Each row is followed by its class.
[-21  33  31  -5  12  23 -32  -3 -18  25   0 -13  28 -12   1  35 -35  21
 -40 -22  -8  19   4  47   9  -1  -5  44  32  23  12  -8  41  22  28]  fut
[-17   5  43  23   2 -24  -3  -4   4  -7  29  -5  -4 -33  -1   0  -2  10
  14  33 -44 -11 -29   0  24 -14 -11 -16   0   1  33  39 -31  13 -12]  Faba
[ 26   9  13   8 -41  15  19  -1  17 -18  -9 -23   6 -28 -26 -27  -9  51
   6  25 -42  12 -25  14   8  30  18 -65  13  27  39 -40 -10  38  -9]  rola
[ 18  13  -8   1   2  -4   6   1  60 -10   5 -42  21 -30  -9 -36 -34  38
 -44   1  11  14  -2  -3  22  -7  -7 -76  12   1  37  27  -2  56   1]  pabal
[ 19 -26   1  47  16 -54 -10  14 -40  42 -15  11 -58 -41  30  13   1  -3
 -47  -4   4 -26  -7  -7  25 -33  33  29  29 -28   3 -54  -4 -20  27]  fuson
[-12  15 -30 -36  58 -21 -57  16  59  -3  32  29  -5  25  -7   1   7   6
  15  17   3   6  50 -14  39 -39  22   8 -20 -28 -18  16 -35  23 -36]  Beruf
[  6 -12   7 -18 -10  -5  -4   3  -7  -9  10 -13  -2  -4  20  25  -9 -40
 -34 -36   1 -42   8 -73  35  -6 -15   8  54 -42  48 -47  11 -20  -6]  Beruf
[  5  20  -5  -8   0 -25 -24 -29  25  31   7 -40  28   6 -26   9 -19 -13
  19  44  -1   3 -28  21 -10  12  -6 -32 -49  36  21  25 -20  25  -2]  Sonir
[-32 -18  23  46 -25 -26  -8  -7  11   0  17  19 -33  35  22 -52 -31  28
  14   5 -28 -54  22  -3  48  13 -11  21  13 -32  61  -8   7   8  38]  rola
[ -7 -10 -23  30 -48  10  14 -13  35  33  29 -16 -22  28 -11 -43 -37 -40
 -25  38  25   7  25 -13  -4   0 -39  51  29   9  77 -12  -9  36  24]  pabal
[  2   0 -20 -23  15  -6   4 -50 -36  33  19 -61   5   5   1  34 -27  51
  29  16 -23 -26 -34  11   1  11   2   0 -42   5  18  33   6  33  -2]  Sonir
[  0  -4   9  19  -6  40 -16 -12   7 -30   7  14   8   6 -19  -6  49 -16
 -14 -21  20  27   7  -9 -21  39  -3   5  12 -18 -42   2   0 -44 -30]  seba
[ -3 -20   9   9 -46  -2  15   0  -4 -24   1 -17 -13 -19 -25  18  16 -26
 -21   9  10  29 -12 -74 -44  32  29  -8  27  32  24 -11 -27  17 -34]  Beruf
[-17 -58 -13  -3 -33  18  24   3 -21  -9 -48  -7 -57  11  11 -15  39  26
 -20  23 -34   8 -71   4  12  22  36   0  -5 -30   1 -36   4  19  34]  Beruf
[ -4 -18  -5   9 -27  -3  25   0 -24   5   7  28 -45  32  -7   6  27  25
   1  31 -23 -25   1  -4   5 -22   2  22  -1 -20  32 -40  25  -8 -15]  Faba
[ 10  -8  -4   3 -15 -52 -11  13 -29   4 -16  40 -39  48  21  -6  15 -35
  -8  -4 -25 -12  35  25  -7  -7   2  25 -14 -12  36 -96  48 -20  11]  rola
[-38 -27  17  -4  -3 -21  -3 -17 -20  -9  -8 -13 -34  39  33 -26  15  -1
 -22  10 -44 -32 -16  31  37 -17  15  12 -37 -54  37  12  -2  -6  11]  Faba
[-11 -23  -5  -3  24   5   8   0 -17 -44   9   5  12 -18 -39  -9 -20 -17
  31 -18  19  26 -44 -37 -12  61 -34 -48  13   3 -40  19 -13  -8   8]  seba
[ 21 -11  25  32 -16  -5 -26   1   5 -16 -11  -6   6 -30  20 -15   7 -49
 -37 -21  26  -2 -12  -9  -2   6 -18   7  24 -11   1 -17   3 -18  17]  seba
[-17  -9  42   2 -16  15  -8  -1 -34 -33  -9  26 -24  14   5  21  96  10
  20  49 -34  18 -64  57 -49 -32  -4  25  35  17  17 -72  25 -27   8]  fuson
[ -5  18 -27 -20  -2  30  -4  -2  50   7  11 -18  59   3 -18 -30 -35   8
  19   8  14  10  -4  17  28  37 -25 -56   6  11  17 -40  10  37  21]  rola
[  3  17  -3   2 -15 -38  -2   0  -5 -34  26 -10 -25  -7   1 -27  22  19
  -4  19  24   6   7  -3  17   1 -61   8  37 -14  35 -16  29 -32 -24]  seba
[  1  -7  59  16  26 -26 -11  -3 -69 -25   4  -1 -47  -1 -31  24 -19 -11
 -51   4  19  11 -15 -14 -22   7 -26   1  57  27  55   5  12 -12  15]  fut
[-15  -8  17  14  -3 -18 -10  -6  -1 -19  26  -8  -7  -1  29 -10  16 -61
 -36 -36 -30  -2  -3 -35  17  10  -3  -8  20 -50  38 -10  -1  -3  -6]  pabal
[-45  -5  37  18  18  -6 -11  -1 -34  12  -8  14 -26  27 -43  14   5 -11
 -25   1   1  -7   2   0 -18   7 -28  31  34   4  42  -5  25 -62  18]  Vete
[-10 -49 -54 -13  -4  -4  72 -26 -30  38 -28 -28 -19  -7 -16  23 -21  19
 -40 -21 -11   6  16 -47 -23 -20  15 -51 -40  28 -27  -1  10  24 -16]  Vete
[  53  -37    8  -20   36   47   25   -1 -114  -32  -23   55  -74   -7
  -35   27   26  -39   -4   -9    0   -1  -34  -63    1   25  -61  -55
   38  -12  -12   -2   10  -47    8]  fut
[  9  34   4   1 -35  -6 -29 -13  20  35  -6 -46  35  -9 -20  24 -14   0
 -21  20  24 -25 -11  10  -9  -5  15  -1  -4  30  51 -12  -6  -1  -1]  Sonir
[-10  -3  52  60 -30 -48 -25  32  66 -50  21  41  46  21   0  -5  -1 -76
  -9  -1  29  24   7  36 -64  -1  19  37  57  62  14 -72 -20  10  23]  rola
[-13 -28  41  48 -55  -2 -19 -11   8   8 -18  -4 -20  32  10 -18   2   7
  17   8 -68 -68 -11  33  10 -14  46  39  -9 -18  71 -59 -27   4  33]  rola
[ -8  -3  -3 -28 -29  -1   5  33 -10 -41 -35  -7   3 -18  10 -37  -2  11
   2   5 -46  -3 -35  50  40  21  26  24 -24 -27  26  24 -29   7  -3]  Faba
[-16 -25   1  10 -22 -62  11   0  10 -20 -10 -51   1  -1   2  31 -26  24
 -40 -25  10  -1 -32 -26 -29 -11  82 -28  31  24   5 -61  -9  28  12]  Beruf
[ 31 -18   1  11 -49   4  -3   5 -48 -32 -40  18 -66 -24  39 -29  75 -26
   0  51   6   1 -17  22 -30 -56  -3  20  11  27   5  -1 -50 -37   4]  fuson
[ -1 -26  -9  17 -22 -37  12 -26   0  19 -35 -36 -21  12  -5   6  22  20
   0 -10 -65 -14  -7  33  10   5  34 -10 -91 -10   2  24 -14  17 -20]  fut
[-30  -6  21 -19  15  -8 -30   0  37 -35  22  29  68  35  27  17  18 -86
  17 -19  24 -37 -31  -9   4  -7 -54 -11   7 -15   7  -1  13 -14  26]  Sonir
[-47  17   3  14   9 -27 -16  24  19 -22  23  56 -29  -8  23 -45 -12 100
  29  12 -35 -32  36 -13  72 -17  12  -9 -26 -39  -1  93   2  31 -15]  Faba
[ 13 -34 -10  13  11  12  23  -3  37  10   0  39 -14  30 -25 -13  -5  15
   7  34   2   2  43  28 -21 -23 -36  46 -22  22  -6  30 -13  11 -17]  fuson
[-11   0  11 -28  20   0  17  11   7 -24  20 -12  10 -10  13  14   3   7
 -96 -37 -20  14 -10 -28  30 -29   3 -57  65 -46  50 -78  57  34 -11]  pabal
[ -5  12 -15   2  -2  18  -9 -11 -20 -13  16  -1  -2 -10  17   0  18  11
  -7   1  41  30  -3  -1  -3  12 -19  -3  23  20 -24  21  18  22  10]  fut
[-54  -2   6 -40 -11  13  11   8 -26  -9  -6 -39  29 -35  20  33  44  -3
 -33  12   0   5 -42  17 -16 -57 -35  28  41  19  57 -43  36  10   7]  Vete
[ 25 -18  -4  37 -15 -20 -18 -18   3 -22  26  30 -67  25  53 -74  35  -7
  26  45 -15  -1  50  17  17  -1 -14  46 -32 -16  14  50 -37  21 -15]  rola
[-25 -11  -9   6  -3  11  15  12  -4   6 -13  32 -13  -9  -3  18  39  59
  14  34 -16  -9 -44  50   8 -12 -16  28 -18   3 -26  34   8  -8  12]  Sonir
[-32  29  27   6 -16 -37 -48  -2  24  13  20  -4   0   8  18  -5 -28  40
  -2  34 -31 -39 -10  20  34 -42  34  18   1   3  58   3  -8  43  15]  Sonir
[-49 -35 -19  -6 -58  66  39   2   1 -18 -19  26  11  19 -27  27   4 -19
  -5 -13  19  22  -5 -50 -52   7  18  -1  37  48 -49 -17 -27 -11  10]  Beruf
[ 37  23  30  35 -16 -16 -29 -23  18 -22  10 -20  -2 -24  29   7  71  46
  44  37 -31   0 -27  59 -32 -40  26   5   0  29 -11   0 -25  -8 -25]  fuson
[ 20   2  -6 -14 -63  34  30  -1   3 -14 -27  -4  -1 -13  18  -7  23  30
 -34  30 -36  14 -41  41   8 -21  23  -9  11  25  -7 -17  -9  23  -5]  Sonir
[-27  -2 -12  23 -34 -23  -7   7  18 -23  24 -15  -2   5  23 -26  48 -52
 -13  29  51  29 -43   7 -28   2 -36   9  45   2  48 -42  22  10  35]  pabal
[ 53 -44  11  54 -11 -14  25   9 -10 -36 -20  54 -61 -11   8 -38  27 -15
  -9   8  -1   5  18 -12 -13  12  -4 -33  -7  11 -29  27 -35 -13  -4]  rola
[-32 -52 -57  -7  19  -2  39  14   0  20  -8   6 -15  29 -17  -9 -10   9
 -19  14  26  18 -22  20  -1   4  -8  53  11  -6  -7 -43  25  28  36]  Vete
[-31  12 -12 -15  -3 -38  -1  18  36  -1  13   7  37  11 -27   8   0 -12
  -6  -7 -29  26  26   9  -2  15  26 -28 -18  10  23 -80  15  26 -34]  rola
[-19 -16  52  55 -62  -2  15  -3  42 -27 -23 -22  12  13  13 -27  19  38
 -44  -7 -29 -10   2  74 -12   8  27  32  12  10  39 -17  -1  -9   9]  rola
[ 11 -22  -9   4 -48  17  23 -19 -10  -8   5 -16  -8  17  11 -10  11 -83
 -45 -17  -4   7  -6 -35  23  23 -10   4  35 -18  22 -58 -11   2  -5]  fut
[-38  28 -19 -29 -19  -4   3  12 -27  -5 -24 -15  -1 -17  -8  -6   2  18
  -7   9  -7   3   5  40  20 -18   1 -14 -18  10  -3  36 -29 -54  -9]  Faba
[ -4 -13 -13  -1 -15 -12  -1 -12   4 -39  27  29 -23  43  23 -28  19  42
  66  51 -27  -7 -48  23   0   6   9  13 -16   4  -8  23  -8  51  12]  Sonir
[  2 -12 -17  34 -20  10  -1 -24  25  22 -10 -29 -10  -8 -15 -51 -52  25
 -33  -9  32 -10  23 -19  30  26 -12 -26  -8 -10  -9  36 -14  -3  16]  seba
[ -6 -24  14  27 -30   9  41  16  58 -18 -27  25  29  17 -32   4  23  18
  -3   3 -38   1 -25  64  -7   1  15  -8 -22   7 -32  -3 -13 -20  -8]  Faba
[ 14 -17 -19   5  36  31  26 -27   1  -1  21  -9   7  20 -60  11 -15  19
  12 -13   1  41   3   2  -5  77 -14  -4 -18   7 -44  53 -15  16 -29]  fut
[-22 -33 -30  21 -38 -55  22  13  -3 -20  -5  -6 -39  -8  10 -30  38 -63
 -26  15  -4  44 -27 -19 -29  12  17 -14 -21   0  23 -16 -21  27  -3]  pabal
[-24 -54  28  34  28 -59  16   5  33 -28   1  65  -2  66  -3 -16 -39 -59
  -3 -13 -21  21   4  38 -34  -9   2  10   4  29 -52 -16 -23  -5  36]  fuson
[ 66   5  -4  21 -19 -24 -16 -20   7  21   9 -13  -9 -14  18 -13 -27 -18
  21  24 -18 -11  13 -12  -6 -18  17 -43 -13  34  30 -56 -15  55   4]  rola
[-25 -10  11   7 -17  15   2 -19 -26   0 -13  -7  -2 -17   8  14  43  -8
  34  23 -58  22 -49  54 -29 -17  19  15  -9  30 -36  -9 -47 -21   5]  fuson
[ 25 -17   9   1  -5   6   3  21  41 -37  11  10   7   2 -15 -22 -34   5
 -18  17  -6 -26 -18 -11  31 -37  50 -20  38 -10  27 -35 -60  44  -2]  Faba
[  4 -21 -48 -24  -7 -18  14  47  20 -25 -23  27   7   8   9 -23 -12 -33
  -2 -17 -26  26 -28  48   6   0  17  27  -2 -16  -5 -50   1  36  31]  pabal
[ 22  -2   5   3 -11 -24   1  24  24 -89  19 -13  19 -12  -3 -26  30   2
   2  28  66   3 -57  14 -12  33 -20  17  46  10  28  40 -34  -1  -8]  Sonir
